Each row is shifted at random along 3 fixed directions that mean nothing.
Known rows, with every step that occurs
E-A-U-G-J: [ -19  -35   -6  140  137   54  -83  244  152 -271  320  227   67  149
    6 -129  149  -90    8   78  -23 -154  145  -41    8   16 -157  -54
   97 -161  -15  107 -139 -102 -185  -39  143   76  113 -191 -140  178
 -161   55   66  356 -108   39    6 -102  -11   16  139  -38  -87  -72
   90  158  -52  116  153]
T-E-A-U-G: [-101  -63    5   40   63  -21   29  206  100 -199  261  254  118   78
   13 -151   84  -57  -19   87   20  -63   93   22  -24   38 -138  -26
  179 -193  -59  217  -54  -70 -138   43  152   45  141 -153  -68   -3
 -144   81   57  292  -60  121   71 -117  -41  -24  129    4  -24  -29
  112   97  -39  129  135]
A-R-C-T-N: [ -30 -135   19 -195 -109   91 -113  164   -6   43  212   25  -53 -163
  232   91   43  159 -116  143  238  261  -65   65   90  -24   99  -49
   65 -271   -3  447  252 -102  -80  239   50  -23  116   77  -22 -640
   11  187  -70  232  138  243   -1 -257  -66  -29  275  135  181  -36
  145  -81  -60  291   79]
N-U-A-T-E-X: [-165  -45    6  -35  -27   56   41  180  -81 -178  263  263   96  -81
  -80 -212   39  133   48  157  112   21   58   72 -121   -2 -121   -3
  148  -53 -108  101   89 -142   -7  -40  100  100   13 -112   23  -52
  -71  115  152  261  -41  301   97 -178  -87   48  125   30   35   89
   88   50   18  151  108]
G-A-U-T-R-C-E-J: [-148   75   45   94    2  -55  208  197 -109 -526  238  320  209  125
 -323 -638  100  107   97  343    8  -95  284  277 -348   35 -504   33
  402  -31  -75  -14 -142 -276   88  110  473  159   72 -315  184  -47
 -285  -13  400  293 -202  356  252   41  -24    5  129  -80  -93  294
   55  296   79   63  131]
T-U-G-A-R-C-E: [  34  -69   -1   71  117   48 -338  217  155   16  178  290  128   63
  400  -60  279    3  -39  227  161  144 -144  -77  135  195  109   29
  -83 -383  -36  409  131   23 -106  291   81 -162   94   40 -165 -553
   36   93  -91  410   54  -65  -57 -229  -84 -193  150  158   91 -244
  344   39   -7  229   76]
E-J-G-A: [  85 -131   68  -49   34   41 -211  152  -83   82  252  206   31 -114
  171    8  192  127   38   24  225  -34 -134  -99   20   79  126  -52
    6  -88 -114  164  230  -41    7 -185  -94  -29   34    8 -117   65
    5  181  -10  206  116  146   23 -257 -124  -33   78  130   89  -59
  173    9  -59  172   87]
U-A-E-C-T-N-G: [ -52 -167  -81  -44   74   73 -257  219  340  -68  217   73  -33   77
  343  250  107 -153 -202   50    1  159   18  -66  268  -37  171 -115
    7 -567   94  371  -23   22 -389  354   48  -90  237    9 -226 -432
  -34  116 -181  383   16  -43 -109 -264   -5  -93  287   47   93 -236
  129  -56 -148  250   86]
N-G-J-T-E-C-A-R: [ -83  -52    8   23    6   10  -42  196   -5 -229  230  212  103   -1
    0 -205   50   70   22  128   84   10  107   57  -80   44  -99  -34
  154 -197  -56  107   38 -128  -69  -16  175   43   57 -135   13 -183
 -110  120   83  291  -42  198   73 -167  -92    4  177   42   28   68
   97  105  -16  150   65]
U-A-R-C-T: [ -12  -17   25    8    2    7 -101  136  -66 -125  220  275  157   -9
  125 -285  178  126   67  233  164   73  -22  136  -83  134  -87   37
   44 -112  -69  208  127 -132   55  127  227  -26    6  -75   15 -476
  -65   93   92  314   40  185  100 -138  -90  -72  134   99  102   20
  243  103   40  178   68]
C-T-E-G: [-140 -241    1 -260 -225  109  161  125 -161  -67  339    7  -84 -294
  -44   13 -219  207 -181   64  186  133   50  112  -50 -207  -15 -129
  391 -123  -38  266  239 -169  -17  -54  -10  167  126   14   87 -190
  -51  286   71   75  145  462   95 -219  -63  -26  245   25  164  203
  -70  -69 -144  236   87]
G-J-T-R-U-A: [ -14  -66   68 -101  -71   95   96  169 -233 -275  190  123  -11 -176
 -316 -161 -136  224   81   12  -22  -19  236  183 -188 -206 -197 -101
  288   78  -76 -148   49 -290  -41 -129  123  155   77  -82   75   12
 -147  118  229  163  -91  394  127 -166  -50   55  150   64   32  203
  -81   46  -97  215   61]
R-U-A-T-E: [-122   27   31   93   96   -1   18  219  152 -234  167  336  191  161
   42 -257   76  -93   23  230    7   56  157   93  -86   86 -223   37
  177 -199  -28   98 -134 -101 -107  184  279   16  157 -151  -70 -148
 -169  -17   84  361 -135  182  101  -53  -15  -57  107   23  -28  -33
  166  132   15  113  121]
U-A-T-R-E-G: [-180 -189  -46 -179 -149   85  151  192  -23 -323  304    9  -79 -119
 -180  -27 -193   86 -159   36  -61   40  245  199  -52 -276 -123 -159
  381 -186   28  123   -5 -217 -198   46  176  165  167 -110   58 -197
 -160  177   97  202  -50  370   66 -172   10    9  277  -50   65  174
 -139    1 -132  230   61]
T-A-U-G-N-R-C-E: [  25  -24  -11  121  119   24 -196  204   62 -131  187  328  171   46
  111 -237  223   40   57  235  125  -20  -65   59   -2  150  -98   37
  -35 -237  -68  289   58  -77  -80  256  143  -31   37  -94  -69 -414
  -43   49   49  376  -14   25   37 -170  -80  -56  104   64    9 -122
  278   68   18  184   95]
J-U-T-E: [  90  -36   87   23  141    5 -271  137  144   74   87  265  115   50
  288   80   79  -65   68   29  117  151   10  -69   81   95  114  -31
  -11 -233  -20    4   36  -22 -148   33   29 -134  169   44 -202 -173
  -31   55  -72  318    2   62   10 -226  -61  -87   84  198   78 -194
  225  -39 -114  192   75]
A-T-U-G-J: [ -51  124   73  218  210   17  -41  229   91 -172  222  510  279  209
  129 -432  473  -21  169  386  145  -53   41  -39 -138  262 -255   91
   10 -105 -123  159  -65  -93   36   94  221  -14   51 -131 -101   67
 -109  -43  179  391 -109   69   94  -46  -79  -34   20   62  -78  -91
  312  249   65   53  215]
T-R-A-E-C: [-150 -113  -10 -104  -53  -68   17  201   66 -195  205   60    9    6
   25  -38  -80   -8  -88   47   26   85  123   98    9  -13  -42  -49
  178 -239  -24  209   -6 -104 -176   25  236   35  143 -140   13 -355
 -154  125  -28  276  -29  236   73 -160  -16   18  214   15   56   35
   59   16  -12  183   61]
U-T-R-E-G-J-X: [-109   -1   29   -8   35  -87  255  179   49 -408  160  171   47  122
 -325 -208  -64  -70   67   75  -88  -64  379  146 -211 -146 -360 -105
  294  -35   -4 -230 -274 -246 -154 -143  325  168  194 -272   33  242
 -305  -42  208  264 -233  369  163  -29   72   95   86 -114 -116  172
 -105  114  -59   66  138]
C-A-U-T-R: [ -80  -48    2  -17  -23   40   60  165   19 -280  271  136   48   20
  -58 -160    5   32  -24  126    8   15  207  139  -60  -78 -183  -79
  230 -150   21  153  -56 -194 -132  123  244   92  135 -119   10 -259
 -168   97  117  292  -61  218   75 -110  -17    1  231   15   13   71
   30   97  -88  191  103]
T-A-R-U: [-143  -26   37  -35  -32  -23  177  207  -23 -233  228  170   78   15
 -138 -215  -25   31   27  151   48  -16  157  125 -122    4 -241    3
  206  -41  -66  183  -44 -174  -69  -22  241  122  111 -175   39 -124
 -200   62   99  267  -76  309  125  -71  -20   66  144   -5  -18   84
   58   99   25  138  127]
T-U-A-R: [ -38   -6   46    8   70   -4  -92  177  -24  -62  209  276  122   11
  118 -156  263   80   94  148  125   20  -18   -3  -26  133  -25   18
  -30  -99 -105  234   96  -86  -39   21  120  -44   38  -48  -64 -247
  -61   87   56  318    2  105   51 -181  -92  -14  106  129   43  -78
  230   71   12  177  112]
G-A-U-T-R: [ 108   57   58  150  193    6 -277  180   46  -52  183  395  208  111
  255 -258  448   66  171  226  169   -9  -84  -50    1  265   -2   55
 -194 -176  -81  229   97  -67  -17  139  133 -134    7  -36 -132 -301
  -15   53   79  386  -23  -61   19 -174 -116  -69  100  177   24 -169
  359  159   13  167  105]
J-T-R-U-G-A-E: [  56  -34    6  116  169   24 -186  250  275 -228  137  205   80  188
   92   13   21 -177    1   25 -118  -12  204   -2   88  -14  -78  -69
   44 -331   57   21 -200  -78 -337  125  204  -26  223 -125 -187 -184
 -144    4  -45  418 -178  -11  -37 -141   12  -54  182   36  -52 -172
   91   89  -89  170   68]
T-N-U-G-A: [  85  -35  -30  120  227   17 -152  224  241 -114  157  247   72  147
   81   65  210 -170   61   28  -62  -86   69 -108  114   29  -52  -64
 -146 -282   31  125 -161  -45 -349  133   35  -25  187  -98 -252   16
 -101  -15  -51  392 -101  -72  -39 -160    3  -12  102   17  -74 -255
  139   34 -113  161  135]
A-U-T-N-R-E: [  33    5   28   67  135   78 -226  191  181  -29  132  269  110   73
  209  -31  172  -35   52  205  126  125    3   20   61   89  -10   17
  -68 -279  -12  190    8  -59 -153  259   90  -75  115  -26 -157 -375
  -51    9  -20  388  -46   79    0 -209  -40    2  145  110   20 -194
  259  -34  -22  201  106]
N-R-T-A-U: [-105  -74  -16  -10    9   78  -11  230  135 -216  200   85   -6   18
  -34   23 -147  -51  -45   83  -14   56  178   82   36 -100  -82  -49
  116 -224   41  152  -89 -150 -260  107  147   91  162 -112  -72 -259
 -148   76  -32  328  -93  215    6 -162   11   80  237    3   -1  -45
   33  -11  -71  205   91]
N-T-U-G: [ -40  -94  -15  -24   51   99  -36  171  100 -125  191  164   11  -29
  -15   72  -74  -50  -17   65  -12   48  145    4   25 -122  -55  -93
   94 -184   17   -3  -71 -131 -257   32   29   85  205  -31 -126  -21
  -97   70   -1  286  -48  180   13 -179   -4  -13  153   29   31  -66
   21  -32 -152  195  124]
G-U-T-R-E-C: [  21  -60   35  -62  -20   15  -22  131  -86 -215  198  164   51  -58
  -88 -182   -9  145   75   82   52   41  130  138  -92  -47 -101  -62
  129  -95  -31   -1   61 -218  -48  -29  173   36   86  -92   34 -240
 -120  111  176  237  -48  243  109 -177  -38    4  181   84   51   99
   68   71  -78  208   64]
G-J-T-N-R: [  11   64   48   48  108  -52   93  183  -18 -294   97  175   70   63
 -287 -163   -7  -10  188   35  -25  -90  300   99 -184  -55 -295  -58
   61    7  -18 -240 -188 -240 -174 -141  230  137  116 -231   -7  129
 -234  -37  148  269 -189  289  141  -74    0  184   87  -28 -113   86
  -25   68  -34   95  106]
R-U-G-A-E-J-X: [  15  -28   62  105  113   37 -189  219   61  -42  237  349  128   66
  157 -163  239    6   57  172  165  -59  -64  -72  -21  153  -56   28
   49 -113 -142  139   57  -30   10  -70   74  -12   43 -105 -126   75
  -54   57   45  346  -35   92   29 -169  -86  -43   30   53  -13 -106
  240  108   67  102  142]
U-G-N-R-A: [  86   62    9  207  223  -90  -54  169   71 -208  153  395  231  176
  -70 -321  274  -85  226  166   17 -199   52   61 -107  173 -259   27
 -128  -57  -72    5 -157 -119 -110   33  209   12   40 -233 -104  -12
 -172  -76   98  378 -116   53  119  -63  -28   43  -21  -20 -106 -111
  233  128   35   69  127]
G-N-R-C-E-J-U-A: [  80 -193   25 -134  -95  165 -274  146 -187  -81  242   16 -107 -279
  -64   79 -167  259  -34  -43  115   49    7  116   11 -194   97 -135
  192  -94  -44  -11  238 -184  -72  -48  -62   63   28   15    1 -261
   -4  222   64  195   81  277   18 -337  -88   11  197  105  133   73
    5 -121 -119  303   -1]
J-U-T-A-R-C-E: [ -20  -13   86  -19  -18  -25  -62  136 -134 -135  152  315  196  -51
   36 -336   78  167  105  230  161   77   22  181 -158  109 -143   30
  218  -85 -112  103  147 -152  108   98  239  -25   40  -64   72 -414
  -81   89  151  272    7  268  157 -145 -112  -77   98  142   98   89
  207   99   24  180   56]
T-U-G-N-R-A-E-X: [ -48  -95  -15   -4   50   57 -137  240   60 -100  242  189   18  -40
   52  -22  143   58   -7  115   95  -16  -45  -20   62    6  -15  -42
    0 -218  -84  312   79  -64 -155   97   15   22   53  -75  -90 -221
  -28   98   -2  327  -28  117  -19 -254  -54   51  149   27    7 -114
  149  -18   -3  200  123]
J-T-N-R-A-E-X: [ -76 -105   44 -173 -107    6   18  164 -153  -61  181  110    3 -213
  -77  -50  -66  204   30   69  178   65   -5  119  -84  -59  -49  -42
  155  -74 -121  177  211 -138   -4  -51   52   80   25  -72   68 -269
  -45  155   44  176   27  406  103 -253  -97  127  162   60   92  107
   54  -75   25  198   64]
T-R-E-A-U: [-120 -113   28 -104  -71   15   51  196   -3 -155  267  108   17  -61
  -10  -92  -68   73  -66  107  100   45   70  100  -27  -36  -85  -32
  244 -151  -50  264   77 -127  -70    9  144   81  115 -108   23 -227
 -130  154   47  233    3  291   77 -167  -40   33  211   32   47   67
   67   23  -26  190   94]
R-A-U-T-E-J-G: [ -86 -159   52  -71  -11  133 -149  223  153  -72  222  147   -9  -32
  165  118  -36  -14 -150   54   57  142   72    9   88 -111   71  -96
  308 -333  -15  221   49  -33 -175  164   -5  -18  217   24 -140  -92
  -63  131  -44  270  -16  197  -22 -254  -40  -77  203   94   78  -83
   75  -52 -143  228   99]
C-A-U-T-N-G-J: [ -20  -74  -19   55   73  172 -127  238  110 -150  276  215   30   -5
  106  -53  181   25  -62  194   77   20   42  -17   49  -35  -87  -69
  119 -275   -1  286   25 -102 -163  269   28   46  120  -21 -132 -137
  -48   93   40  334  -17   92  -30 -185  -49  -44  197   33   14  -95
  123   53 -106  212  144]
R-C-A-T: [ -43  -19   17   68   65  -30 -140  169  176  -84  208  285  174  139
  312 -185  153  -82  -17  272  166  124  -19   38   21  201  -73   51
   49 -279   10  297    4  -38  -44  210  249  -59  117  -90  -94 -432
  -83   45  -56  375   29  126   59  -88  -43 -102  143   64   68  -99
  283  113   23  134  103]
R-C-A-U-G-N-T-E-X: [ -17 -145  -28  -41  -28  130 -192  189   38  -76  268  189   30 -121
  155  -38   77  133  -88  177  173   97 -109   16   76  -14   29  -41
   81 -312  -38  396  202  -69  -86  265  -16   12   80    5  -66 -380
   44  162   13  280   66  125  -26 -262  -85  -72  221   64  115  -54
  164   -3  -63  250  103]
G-A-U-T: [ 109  -79   12   17   21  129 -208  170 -142  -98  284  216   41 -140
   21 -147   55  194   69   57  129  -69   -9   34  -39    9  -31  -47
    8  -14  -62   63  189 -174   -9  -81   34   67  -23  -43  -36 -194
   -7  186   96  264   34  145   29 -198 -112  -38  144  100   67   15
  123   90  -55  218   47]
N-T-E-C-A-U: [-107  -55    8   12  -20   23  -31  161   16 -158  265  260  151  -12
   90 -249   38   64   -8  246  160   57   17   78  -64   97 -102   28
  169 -223  -56  248   89 -100   -7  108  175   44   77 -111   18 -304
  -83  133   84  283   19  211   99 -141  -97  -30  193   49   69   57
  178  107    1  153  102]
A-E-G-N-U-T: [ 103 -132  -17   38   93  187 -326  199   96  -42  339  194   -3  -63
  162   47   96   57  -14   61  120  -48  -43  -51  127  -27   80  -87
  -42 -221   -5  155  124  -80 -162    1  -83   35   53  -31 -158 -166
   20  178   16  336   27   60  -67 -276  -78   -7  187   59   49 -130
  138    7 -108  223   83]

Rows
[  25  -68   55   -7   59  144 -205  207  -32 -113  261  212   25  -80
  -13  -65  161  149   59   82  117  -43   47   29  -20  -49   -6  -82
   87 -126  -86   51  113 -139  -91  -18  -12   48   49  -49  -61  -41
  -44  136  143  287  -41  169   12 -274 -106   64  158   90   17  -12
   93   18  -74  202   95]
A-E-J-G-N-U-T-R
[ -28   32  106  138  139   26 -106  215   15  -64  269  487  274   81
  154 -411  445   81  136  375  272  -99 -119   -3 -115  263 -162   89
  108 -157 -173  307  124  -43  130   97   99   -6    9 -124  -48   -5
  -53   62  192  328   -5  140  109 -140 -156   10   50   73  -24  -35
  328  199   66   65  186]
C-T-A-E-J-G-N-U
[ -80  -35   17   43  100   31 -135  259  296 -273  148   75  -34  190
   43  126  -53 -165  -54  -30  -94   86  279  -18   88 -112  -26 -102
  122 -327   82  -18 -227 -108 -352   62  200   -1  241 -149 -174  -35
 -182    8  -34  400 -207   84  -59 -176   59   45  230   -2  -64 -111
    4   32  -91  173   95]
G-U-A-R-T-E-J-X
[  64  -54   23  146  130   60 -240  196  151  -17  325  345  173   86
  298 -216  318    0   27  329  252  -46 -183  -32   68  226  -34   56
  -47 -281  -59  462  113    1    9  180   52  -53   16  -90 -133 -309
  -22   94    1  379   62   40    4 -186  -89  -30  131   49   11 -176
  355   85   41  144  134]
C-E-G-N-R-A-U
[ -86  -22  -34  110  136   13   -6  257  258 -326  213  233   89  187
  -75 -115   60 -159   -8  160  -71  -85  181   25    2  -27 -241  -43
  105 -286   19  103 -233 -105 -285  162  204   98  201 -230 -125   55
 -182  -34   66  391 -198   99   21  -86   38   48  157 -106 -101  -67
   52  125  -28  106  168]
R-U-G-N-T-A-E-X
[-147 -180  -15 -160 -165  132   67  217  -67 -251  297   48  -92 -173
 -109  -23 -185  142 -154   67   30   73  178  113  -46 -243 -112 -151
  403 -161  -23  131   84 -207 -100    0  119  169  133  -62   56 -167
  -94  190   85  211  -21  361   37 -205  -29  -13  240  -13   65  154
 -102   33 -110  231   92]
R-E-C-A-T-U-G-J-X
[  86  -19   -5  180  258  -11 -310  220  458 -103  238  278  142  337
  461   12  475 -243  -28  180   39   14  -29 -149  260  203   66  -29
 -180 -565   88  495 -129   46 -318  399  146 -189  226  -65 -310 -301
  -71    4  -94  477  -53 -277 -106 -167   -7  -93  228   78  -22 -365
  323  167 -115  169  185]
E-C-T-A-U-G-N
[  42  -29   56   67  103   18 -138  211   32 -157  169  323  158   42
   57 -211  134   36   92  127   46  -40   63   72  -53   69 -114  -20
  111 -157  -71   79   23 -110  -69   64  167  -18   83  -91  -67 -229
  -87   68   73  334  -79  121   58 -160  -75  -46  105   97    4  -55
  178  107  -33  163   66]
J-G-U-T-R-A-E
[  67 -150  -51   10   42  136 -412  186   91  -52  261  155   17  -70
  272   24  106   88  -81  122  153   89 -114   31  153   21  151  -71
  -63 -362   21  287  184  -58 -153  265    7  -69   43   17 -122 -562
   56  177  -72  347   90   24  -66 -306  -87  -87  230  101  129 -144
  213  -40  -70  279   23]
U-G-N-R-C-E-A-T
[ -59 -138   18  -74  -37  166 -267  207   -5  -38  242  185    7 -136
  231   -5  124  186  -75  206  195  195  -97   -9   65   -8  136  -46
  128 -281  -72  276  249  -67  -30  167  -25  -55   37   91  -76 -338
   62  176    2  297   68  171  -49 -325 -104  -84  207  154  158  -57
  177  -40  -46  271   70]
N-G-J-U-A-T-R-C-E-X
[  24   28   66   96  149    6 -142  210   54  -88  194  329  155   69
  107 -200  322   45  138  211  181  -44   -1  -29  -61  158  -83   22
  -34 -176 -107  145   52  -70  -34  -11  100  -23   31 -120  -80  -66
  -63   48   89  320  -59  132   60 -182 -103   83   95   69  -26  -64
  231   86   40  107  130]
A-E-G-J-T-N-R
[ -61  -83   70  -60  -51   90  -65  229  -35 -201  239  124    4  -59
  -33 -109  -42  126  -23  120   84   44  143   92  -70  -79  -81  -65
  294 -150  -38   64   68 -179  -69  -25  147   76  108  -84    8 -100
 -112  141  105  250  -57  295   54 -189  -57   29  221   59   35   97
   18   72  -50  193   75]
G-A-T-R-E-J-U
[ -86   25  -29  160  149   44    9  251  245 -368  286  286  134  241
    7 -230  296 -133   18  252  -60  -86  203   21  -14   29 -261  -45
  105 -327   35  221 -232 -119 -231  263  252   46  169 -208 -118   -5
 -190  -29  131  415 -168   34   33  -71    3   26  196  -64 -109  -73
  111  212  -51  111  193]
E-C-A-T-N-U-G-J
[   3  -84   46  -23   34   52  -73  199   33 -135  215  238   81  -34
    8  -97  102   54   40  139   50  -28   48   98  -16  -40  -84  -62
  180 -221  -66  198   50 -100 -108  136   78    3  112  -73  -53 -211
  -84   86   66  284  -50  212   61 -221  -66   35  156   61   32  -34
  116   10  -56  193  102]
J-U-T-N-R-A-E-G
[-130  -67  -15  -26  -67   85   54  187  -79 -240  253  244  102  -85
  -72 -269   29  132   -2  257   66   42   84  181 -110  -41 -190  -20
  222 -136  -60  246   64 -183  -34  202  189   93   63  -75   63 -410
  -88  101  122  286  -19  285  101 -148  -69  -26  177   34   60   76
  105   65  -19  204  103]
N-R-C-A-T-U-G
[-159 -121  -59  -79  -85   96   20  206   31 -349  199   33  -35  -69
 -192  -35 -344   25 -109   48  -91  108  293  220  -48 -234 -159 -108
  316 -203   69  -36  -92 -224 -250  134  230  157  172 -130   46 -381
 -169  107   66  312 -105  327   57 -152   21   -8  253  -32   40  116
  -92  -23 -105  243   20]
N-U-T-A-R-C-E
[-177 -101   76 -185 -173  -38   40  144 -228  -36  221  162   48 -198
   40 -209   46  263  -31  191  304  145  -70  126 -146   60  -38   16
  291  -35 -192  281  295 -122  177  -52  154   49   -1  -50  149 -338
  -44  191  100  168  108  422  152 -210 -130    4  121   95  147  182
  148   -1   85  174   89]
T-R-C-A-E-J-X
[  51  -88   42  -48  -35   61 -151  140 -177  -63  233  268  104 -186
   26 -219  161  283   89  184  239    2 -145   96  -65   52  -29   -6
   47 -113 -141  297  304 -130   96   90   13    5  -45  -22   41 -369
   39  162  138  227   68  209   67 -276 -150    6  139  124  106   39
  203   27    7  227   80]
J-T-A-U-G-N-R-C-E-X
[-147 -196  -39 -146 -159  160  -14  201  -85 -182  308   77  -38 -216
  -32  -53 -141  181 -143  135   59  100   62  162    5 -176  -16  -96
  303 -236  -50  297  169 -160 -105  152   69  104   82  -12   62 -485
  -39  226   56  234   41  307   36 -268  -74  -21  278   42  130   84
   19  -39  -82  276   64]
N-R-A-E-C-T-U-G
[   2  -92   65  -94  -27   23  -10  172 -210  -37  176  229   61 -188
 -108 -162  137  229   90  125  200  -47  -65   73 -144    7  -71  -25
  131  -32 -169  137  218 -129   58  -64  -14   51    9  -62   31  -22
  -54  124  127  163   41  329  128 -235 -122   62   63   72   42   85
  114  -25    8  167   86]
T-N-R-E-J-G-A
[-195 -180   -6 -202 -178  197  -21  220  -75 -200  227  -56 -182 -241
 -192  171 -352  159 -148  -60    6  156  224  135  -17 -346   29 -159
  334 -113  -20  -40   74 -212 -206  -44   18  168  124  -22   22 -128
  -85  191   31  204  -61  422    1 -302  -23   91  256   24   87  127
 -157 -152 -107  280   40]
N-R-U-A-T-E-J-X
[ -46  -79   56  -12  -50  106  -40  182 -235  -84  318  373  175 -199
   14 -424  186  320   94  350  281  -44 -153  111 -164  119 -112   62
  164  -40 -205  308  335 -146  207    1   42   72  -79  -51   94 -265
   25  214  209  209   80  303  123 -209 -181  -12  129   99  111  124
  241  116   60  172  101]
N-T-R-A-E-G-U
